Below is a small trained network, with its code and all its weights. Each question gives an input and a class and asks what happens when units are switched off, that is, made to give their printed mean instead of their output.

import numpy as np


def w(rows, s, z=0):
    codes = np.array(rows[::2]) - 128.0
    scale = np.full(codes.shape[1], s)
    scale[-1] = z or s
    return codes * scale


def f(y):
    return y / 2 * (1 + np.tanh(0.7978845608 * (y + 0.044715 * y**3)))


def log_softmax(a):
    a = a - a.max(-1, keepdims=True)
    return a - np.log(np.exp(a).sum(-1, keepdims=True))


def net(x, mask):
    res = np.array(x, float).reshape(1, 6) / 4 @ E
    y = f(res @ A[0][:, :-1].T + A[0][:, -1])
    res = res + np.where(mask, y, B[0][:, -1]) @ B[0][:, :-1]
    return log_softmax(res[-1] @ U[:, :-1].T + U[:, -1])


A, B = {}, {}
E = w([
[44,144,96,152],'x0',
[124,79,83,177],'x1',
[137,192,32,128],'x2',
[81,99,190,133],'x3',
[211,61,44,175],'x4',
[154,81,102,2],'x5',
],0.0092)
A[0] = w([
[64,108,85,174,206],'n0',
[110,36,126,132,253],'n1',
[146,115,59,78,197],'n2',
[182,82,194,113,149],'n3',
[102,174,190,136,75],'n4',
[160,122,142,226,93],'n5',
[169,113,201,121,181],'n6',
[78,233,240,124,72],'n7',
[34,140,128,157,200],'n8',
[212,182,74,107,139],'n9',
[177,68,173,59,149],'n10',
[66,125,49,46,179],'n11',
[67,69,128,103,209],'n12',
[59,90,89,96,189],'n13',
[98,193,152,133,112],'n14',
[9,160,121,104,238],'n15',
[134,88,84,233,139],'n16',
[214,129,124,132,124],'n17',
],0.012,0.005)
B[0] = w([
[189,161,127,177,195],'n0',
[189,100,146,174,196],'n1',
[234,134,65,83,196],'n2',
[73,9,84,139,186],'n3',
[70,157,165,70,183],'n4',
[10,121,115,245,181],'n5',
[43,36,112,143,186],'n6',
[56,123,190,71,252],'n7',
[140,141,208,144,210],'n8',
[77,146,18,26,192],'n9',
[148,3,101,96,205],'n10',
[244,158,153,84,192],'n11',
[155,91,197,149,178],'n12',
[252,181,223,126,167],'n13',
[42,132,146,80,176],'n14',
[147,136,251,93,232],'n15',
[105,212,109,199,212],'n16',
[74,118,34,94,172],'n17',
],0.0062,0.012)
U = w([
[48,162,82,239,182],'0',
[170,155,190,136,55],'1',
[9,156,173,85,97],'2',
[97,1,112,166,50],'3',
[108,158,142,218,159],'4',
[114,88,129,127,255],'5',
[132,163,17,62,83],'6',
[153,103,143,242,130],'7',
],0.01,0.0064)

Each question gives the input, the list of numbers given to net, and the class t.
The units are the neurons (one row each of A and B). Each row of codes is followed by its name. A weight is (code - 128) times the scale printed after its matrix; where a second scale follows, it is the last column's (A, B and U).
mask holds one flag per neuron, in row order. A switched-off neuron (its flag False) gives its mean, the last column of its row in B, instead of its output. The means were averaged over made-up inputs and are rounded, as every weight is.
A unit's drop is (log p(t) with every unit on - log p(t) with that unit switched off) / (log p(t) with every unit on - log p(t) with every unit switched off).
The circuit of an input: a set's keep is (log p(t) with only the set's units on - log p(t) with every unit switched off) / (log p(t) with every unit on - log p(t) with every unit switched off). Starting from the 12 units with the biggest drops (on a tie, the unit counted first), units are removed one at a time, each time the one whose removal leaves the highest keep (on an exact tie, the one counted first), for as long as the keep stays at least 0.8.
circuit, biggest first: the units of the circuit, biggest drop first
unit that matters most: the unit with the biggest drop
k most important neurons: the k neurons with the biggest drops, biggest first
drop when u is switched off: that unit's drop, to one decimal
input [6,0,8,-6,-2,-5], class 4: circuit, biggest first	[n15 n0]
input [0,2,-7,-4,5,-7], class 0: circuit, biggest first	[n5 n16]
input [-4,-1,-7,-8,-6,2], class 3: circuit, biggest first	[n10 n3 n6]
input [6,-2,7,2,-8,7], class 1: circuit, biggest first	[n11 n13]
input [-1,-2,8,7,1,0], class 1: 2 most important neurons	[n17 n3]
input [8,-2,3,-5,-8,6], class 1: unit that matters most	n11
input [-1,2,-5,-4,0,7], class 3: circuit, biggest first	[n10 n3]
input [-2,0,4,6,2,6], class 6: 3 most important neurons	[n2 n15 n8]
input [3,3,-4,0,4,-4], class 0: 4 most important neurons	[n5 n16 n15 n11]
input [2,1,3,8,4,7], class 1: 2 most important neurons	[n13 n11]
input [-7,8,-8,-2,1,-8], class 0: 2 most important neurons	[n5 n16]
input [-3,2,-8,5,6,-8], class 0: 2 most important neurons	[n5 n16]
input [3,5,6,-2,4,-1], class 6: drop when n2 is switched off	0.6
input [7,4,-7,-3,-2,4], class 1: most important neuron	[n13]
input [-5,-1,8,0,6,-7], class 0: drop when n5 is switched off	0.5
input [0,7,-1,5,-5,5], class 1: drop when n13 is switched off	0.2
input [-8,-8,-3,-1,-3,6], class 3: drop when n14 is switched off	0.0
